Below are the code and all the weights of a small trained network. Each question names an input and a target symbol and asks about switching units off, where a switched-off unit gives its printed mean instead of its output.

import numpy as np


def w(rows, s, z=0):
    codes = np.array(rows[::2]) - 128.0
    scale = np.full(codes.shape[1], s)
    scale[-1] = z or s
    return codes * scale


def f(y):
    return np.maximum(y, 0)


def softmax(a):
    e = np.exp(a - a.max(-1, keepdims=True))
    return e / e.sum(-1, keepdims=True)


def log_softmax(a):
    a = a - a.max(-1, keepdims=True)
    return a - np.log(np.exp(a).sum(-1, keepdims=True))


def net(x, mask):
    ids = ['ΓΘΞΣαβδζημπτφω'.index(c) for c in x.split()]
    T = len(ids)
    res = E[ids] + P[:T]
    u = 0
    for l in range(3):
        q, k, v = (res @ M[l].T for M in (Q, K, V))
        z = softmax(np.where(np.tri(T) > 0, q @ k.T / 2**0.5, -1e9)) @ v
        res = res + np.where(mask[u], z, O[l][:, -1]) @ O[l][:, :-1]
        u += 1
        y = f(res @ A[l][:, :-1].T + A[l][:, -1])
        res = res + np.where(mask[u : u + 12], y, B[l][:, -1]) @ B[l][:, :-1]
        u += 12
    return log_softmax(res[-1] @ U[:, :-1].T + U[:, -1])


Q, K, V, O, A, B = {}, {}, {}, {}, {}, {}
E = w([
[119,33,179,81,61,234,100,164,99],'Γ',
[98,169,105,113,165,121,38,80,86],'Θ',
[93,79,252,151,158,165,71,173,100],'Ξ',
[127,128,117,212,76,122,87,130,140],'Σ',
[183,104,146,147,97,154,86,106,107],'α',
[128,87,108,179,168,76,180,73,97],'β',
[109,88,84,163,138,144,111,223,161],'δ',
[68,219,99,106,67,131,29,77,138],'ζ',
[112,111,115,122,115,149,14,81,77],'η',
[75,161,156,171,95,71,6,120,111],'μ',
[67,192,146,126,103,60,184,158,164],'π',
[109,130,129,85,166,202,64,181,75],'τ',
[142,71,114,149,146,130,143,116,106],'φ',
[132,188,106,56,198,137,228,147,107],'ω',
],0.022)
P = w([
[135,172,105,220,66,217,170,199,66],'0',
[112,101,182,142,173,155,107,99,167],'1',
[104,204,136,156,36,93,170,176,76],'2',
[105,104,192,132,163,162,109,77,160],'3',
[108,202,116,108,20,78,130,163,78],'4',
[107,108,199,135,167,167,103,100,167],'5',
[190,118,76,94,64,107,139,126,30],'6',
[98,102,183,133,172,161,105,107,174],'7',
[199,96,71,78,79,110,136,153,35],'8',
[98,103,200,131,161,160,97,103,172],'9',
[175,116,73,57,78,70,143,209,90],'10',
[78,100,194,119,153,163,111,82,170],'11',
[84,88,127,79,61,83,77,254,75],'12',
[119,94,197,138,218,192,109,103,140],'13',
],0.0095)
Q[0] = w([
[37,73,254,169,116,117,103,139,86],'0.h1',
[134,151,213,154,143,151,207,64,113],'0.h1',
],0.0064)
K[0] = w([
[117,41,229,54,76,160,183,113,166],'0.h1',
[97,2,197,59,84,127,239,154,170],'0.h1',
],0.0056)
V[0] = w([
[240,188,184,132,253,68,117,124,177],'0.h1',
[146,126,178,85,129,106,173,86,82],'0.h1',
],0.0041)
O[0] = w([
[87,93,167,138,124,131,168,25,75,2],'0.h1',
[188,131,77,130,174,83,114,249,190,107],'0.h1',
],0.016,0.0053)
A[0] = w([
[132,93,95,158,161,226,145,119,148,157],'0.n1',
[147,131,229,169,194,100,164,158,99,124],'0.n2',
[123,158,195,128,168,96,81,67,180,73],'0.n3',
[127,193,86,145,73,72,128,86,68,174],'0.n4',
[88,199,208,135,125,165,156,144,42,205],'0.n5',
[54,109,162,219,95,94,128,171,81,201],'0.n6',
[166,111,150,152,92,150,222,115,141,206],'0.n7',
[143,159,147,176,139,87,133,125,162,193],'0.n8',
[194,160,62,36,110,66,79,167,48,135],'0.n9',
[109,198,133,101,146,96,36,156,77,214],'0.n10',
[73,155,156,101,140,204,133,54,86,36],'0.n11',
[179,101,122,175,254,87,144,112,204,249],'0.n12',
],0.0073,0.0019)
B[0] = w([
[64,120,164,111,104,97,82,156,160,152],'0.n1',
[129,143,83,105,68,113,223,114,109,143],'0.n2',
[203,106,13,212,161,98,62,102,129,160],'0.n3',
[132,115,138,123,164,121,103,254,129,172],'0.n4',
[121,139,127,101,158,94,197,195,155,167],'0.n5',
[175,165,36,102,133,39,166,57,114,183],'0.n6',
[51,163,76,137,174,141,196,151,127,137],'0.n7',
[84,165,127,115,196,230,74,123,66,151],'0.n8',
[128,65,136,152,147,66,185,123,114,209],'0.n9',
[74,67,113,126,174,133,186,96,107,247],'0.n10',
[100,49,61,127,152,181,96,163,141,147],'0.n11',
[63,140,176,106,85,206,204,78,160,156],'0.n12',
],0.0076,0.013)
Q[1] = w([
[186,125,22,3,118,237,170,184,98],'1.h1',
[109,83,181,136,116,191,86,218,116],'1.h1',
],0.0066)
K[1] = w([
[67,109,194,96,176,156,205,180,103],'1.h1',
[155,140,142,54,86,130,2,179,94],'1.h1',
],0.0087)
V[1] = w([
[101,146,221,185,87,53,94,111,68],'1.h1',
[70,169,170,253,199,145,98,117,159],'1.h1',
],0.0046)
O[1] = w([
[200,100,161,165,116,128,114,132,112,4],'1.h1',
[121,111,157,117,107,129,246,79,166,122],'1.h1',
],0.012,0.0036)
A[1] = w([
[95,155,134,9,127,93,61,212,135,166],'1.n1',
[63,81,171,131,163,184,68,254,10,234],'1.n2',
[69,67,189,106,91,146,183,153,58,161],'1.n3',
[89,119,93,219,65,91,111,44,121,91],'1.n4',
[143,205,233,145,154,77,141,105,177,80],'1.n5',
[98,164,45,222,101,88,159,118,124,138],'1.n6',
[169,242,108,15,173,170,44,111,197,121],'1.n7',
[187,147,124,112,104,151,82,224,118,153],'1.n8',
[207,187,112,152,84,67,189,99,39,2],'1.n9',
[157,216,151,67,134,115,226,151,87,88],'1.n10',
[131,245,46,126,147,115,128,186,122,202],'1.n11',
[208,75,193,138,99,207,102,9,197,173],'1.n12',
],0.0058,0.0031)
B[1] = w([
[217,137,119,153,174,153,177,106,158,211],'1.n1',
[119,170,111,146,70,135,167,67,162,254],'1.n2',
[185,161,72,101,137,45,178,121,210,172],'1.n3',
[211,122,183,161,191,202,151,86,121,162],'1.n4',
[125,170,70,177,33,87,120,80,129,130],'1.n5',
[169,155,134,101,127,105,99,97,160,186],'1.n6',
[95,174,164,138,83,180,45,125,128,150],'1.n7',
[104,123,100,109,41,116,99,2,89,164],'1.n8',
[96,53,142,103,138,101,118,228,157,143],'1.n9',
[125,121,113,150,125,185,40,113,133,156],'1.n10',
[78,90,124,46,77,154,135,69,74,191],'1.n11',
[138,37,217,226,98,186,111,137,149,137],'1.n12',
],0.0071,0.014)
Q[2] = w([
[162,153,125,101,110,80,156,193,3],'2.h1',
[145,98,96,144,177,195,116,86,168],'2.h1',
],0.0053)
K[2] = w([
[54,146,153,160,159,76,153,122,1],'2.h1',
[153,129,103,146,111,100,155,47,161],'2.h1',
],0.0092)
V[2] = w([
[225,163,184,3,106,125,84,70,177],'2.h1',
[167,74,90,68,47,43,112,107,174],'2.h1',
],0.0051)
O[2] = w([
[105,183,200,64,254,58,116,142,74,173],'2.h1',
[62,200,244,87,176,15,163,192,125,255],'2.h1',
],0.0099,0.0068)
A[2] = w([
[103,64,118,122,178,54,141,193,116,252],'2.n1',
[89,76,144,168,180,96,137,109,140,115],'2.n2',
[169,175,98,128,197,112,156,123,33,176],'2.n3',
[161,152,135,166,77,138,153,255,195,151],'2.n4',
[60,162,110,156,133,130,156,107,85,193],'2.n5',
[122,99,160,122,165,87,136,114,49,160],'2.n6',
[108,185,98,85,107,58,189,92,126,182],'2.n7',
[120,136,183,94,93,98,170,174,133,221],'2.n8',
[126,77,107,125,189,171,148,140,178,69],'2.n9',
[74,98,123,64,126,126,126,83,150,27],'2.n10',
[138,102,157,76,117,168,115,26,154,205],'2.n11',
[110,32,109,123,71,160,174,153,89,175],'2.n12',
],0.0091,0.0023)
B[2] = w([
[164,113,125,60,48,211,115,86,140,201],'2.n1',
[106,147,167,123,183,101,85,137,63,173],'2.n2',
[110,163,168,196,15,85,91,161,161,180],'2.n3',
[95,203,102,143,61,171,77,174,49,134],'2.n4',
[205,156,117,130,77,180,105,109,111,179],'2.n5',
[122,151,74,174,151,163,171,129,187,175],'2.n6',
[116,80,145,101,99,138,118,112,109,250],'2.n7',
[180,128,53,144,178,125,85,111,112,181],'2.n8',
[185,2,107,39,178,85,135,211,165,149],'2.n9',
[173,80,68,67,153,117,163,221,155,175],'2.n10',
[24,117,127,229,164,143,173,102,119,163],'2.n11',
[69,169,171,96,130,14,41,46,124,155],'2.n12',
],0.0072,0.021)
U = w([
[156,181,29,198,199,47,132,119,132,155],'Γ',
[137,154,155,85,195,131,68,65,176,150],'Θ',
[97,125,137,145,173,100,191,96,82,121],'Ξ',
[101,75,184,134,106,170,83,119,151,118],'Σ',
[233,53,128,83,162,56,90,84,124,109],'α',
[55,106,111,184,102,79,93,213,198,134],'β',
[187,88,64,128,227,113,64,138,63,103],'δ',
[57,71,123,121,170,110,82,117,63,2],'ζ',
[170,140,49,153,147,175,29,86,209,37],'η',
[100,107,111,128,169,167,123,133,83,108],'μ',
[85,158,67,153,75,113,125,68,83,191],'π',
[12,86,158,164,142,2,169,222,115,127],'τ',
[167,111,90,158,167,84,109,156,254,106],'φ',
[206,138,127,154,135,197,98,63,192,181],'ω',
],0.0075,0.0048)

Each question gives the input, a string of symbols that net reads in full, and the target symbol t.
The units are the heads (2 rows each of Q, K, V and O) and the neurons (one row each of A and B). Each row of codes is followed by its name. A weight is (code - 128) times the scale printed after its matrix; where a second scale follows, it is the last column's (O, A, B and U).
mask holds one flag per unit, layer by layer, with each layer's heads first. A switched-off unit (its flag False) gives its mean, the last column of its rows in O or B, instead of its output. The means were averaged over made-up inputs and are rounded, as every weight is.
A unit's drop is (log p(t) with every unit on - log p(t) with that unit switched off) / (log p(t) with every unit on - log p(t) with every unit switched off).
The circuit of an input: a set's keep is (log p(t) with only the set's units on - log p(t) with every unit switched off) / (log p(t) with every unit on - log p(t) with every unit switched off). Starting from the 12 units with the biggest drops (on a tie, the unit counted first), units are removed one at a time, each time the one whose removal leaves the highest keep (on an exact tie, the one counted first), for as long as the keep stays at least 0.8.
units of the circuit, in order: the units of the circuit, biggest drop first
most important unit: the unit with the biggest drop
top k neurons: the k neurons with the biggest drops, biggest first
top k neurons in layer l: the k neurons of layer l with the biggest drops, biggest first
input τ δ α μ π τ β β Ξ μ Ξ β, target Ξ: units of the circuit, in order : 2.n11; 0.n12
input ζ Γ μ μ φ μ Γ α τ η Γ μ ω, target π: top 2 neurons in layer 2 : 2.n3; 2.n9
input τ Σ τ Θ Θ, target α: top 2 neurons in layer 0 : 0.n9; 0.n10
input Γ η μ α Σ π Θ Θ Σ τ τ μ, target Θ: top 4 neurons : 2.n1; 1.n8; 1.n2; 2.n2
input μ Γ Γ Σ τ, target π: units of the circuit, in order : 1.n2; 1.n8
input μ ζ μ β ζ Θ μ φ β μ Ξ π Γ, target π: most important unit : 1.n6
input Ξ Θ ζ μ α Γ Σ φ ω, target π: units of the circuit, in order : 1.n11; 2.n3
input τ β μ φ β π, target π: top 2 neurons : 1.n5; 0.n9
input τ η μ β ω δ Σ β τ, target α: top 3 neurons : 0.n9; 1.n3; 0.n10
input β β Θ β τ α Γ α ζ η η τ Σ τ, target Θ: top 2 neurons : 1.n2; 1.n1
input δ δ μ α φ ζ μ η β Σ π φ α δ, target β: top 2 neurons : 2.n4; 0.n1
input μ φ φ ζ τ δ δ μ μ, target α: units of the circuit, in order : 1.h1; 0.n9; 2.n11
input β Ξ δ μ π η μ Θ μ Γ α, target π: units of the circuit, in order : 2.h1; 2.n10; 2.n9
input δ τ β, target π: units of the circuit, in order : 2.h1
input τ μ α τ π η μ μ, target Γ: top 3 neurons in layer 2 : 2.n1; 2.n7; 2.n11
input δ φ τ Γ π, target π: top 2 neurons : 2.n9; 0.n4
input Γ ω Γ μ τ α δ μ β, target π: top 2 neurons in layer 0 : 0.n10; 0.n2
input Θ φ τ π τ α Σ Σ β η π μ ω Γ, target Θ: top 3 neurons in layer 1 : 1.n8; 1.n1; 1.n2
input ζ Θ Γ β β Σ Ξ, target π: top 2 neurons : 1.n2; 0.n2
input μ α ω τ Γ, target π: top 2 neurons in layer 1 : 1.n6; 1.n4
input α η φ Θ Γ φ ζ ω τ, target π: most important unit : 1.h1
input π ω ω π μ Σ, target ω: top 2 neurons in layer 1 : 1.n4; 1.n12
input Ξ β ω Σ Γ φ Θ μ Γ μ Θ β, target Θ: top 2 neurons in layer 1 : 1.n2; 1.n1
input δ Θ μ μ η ω Ξ ζ β ζ τ ω, target μ: top 3 neurons in layer 1 : 1.n11; 1.n7; 1.n10
input τ Ξ η φ η β ζ ζ η Θ δ μ β ζ, target η: top 3 neurons in layer 0 : 0.n9; 0.n11; 0.n3
input Γ β η Γ α Ξ, target Θ: top 3 neurons in layer 1 : 1.n8; 1.n2; 1.n1
input ζ τ Σ β Ξ β η ζ, target η: most important unit : 2.h1
input μ β β π ζ Γ Σ ζ ζ ω, target Θ: top 2 neurons : 1.n10; 1.n8
input Ξ τ Γ ω Γ μ δ, target π: top 2 neurons : 2.n9; 0.n10
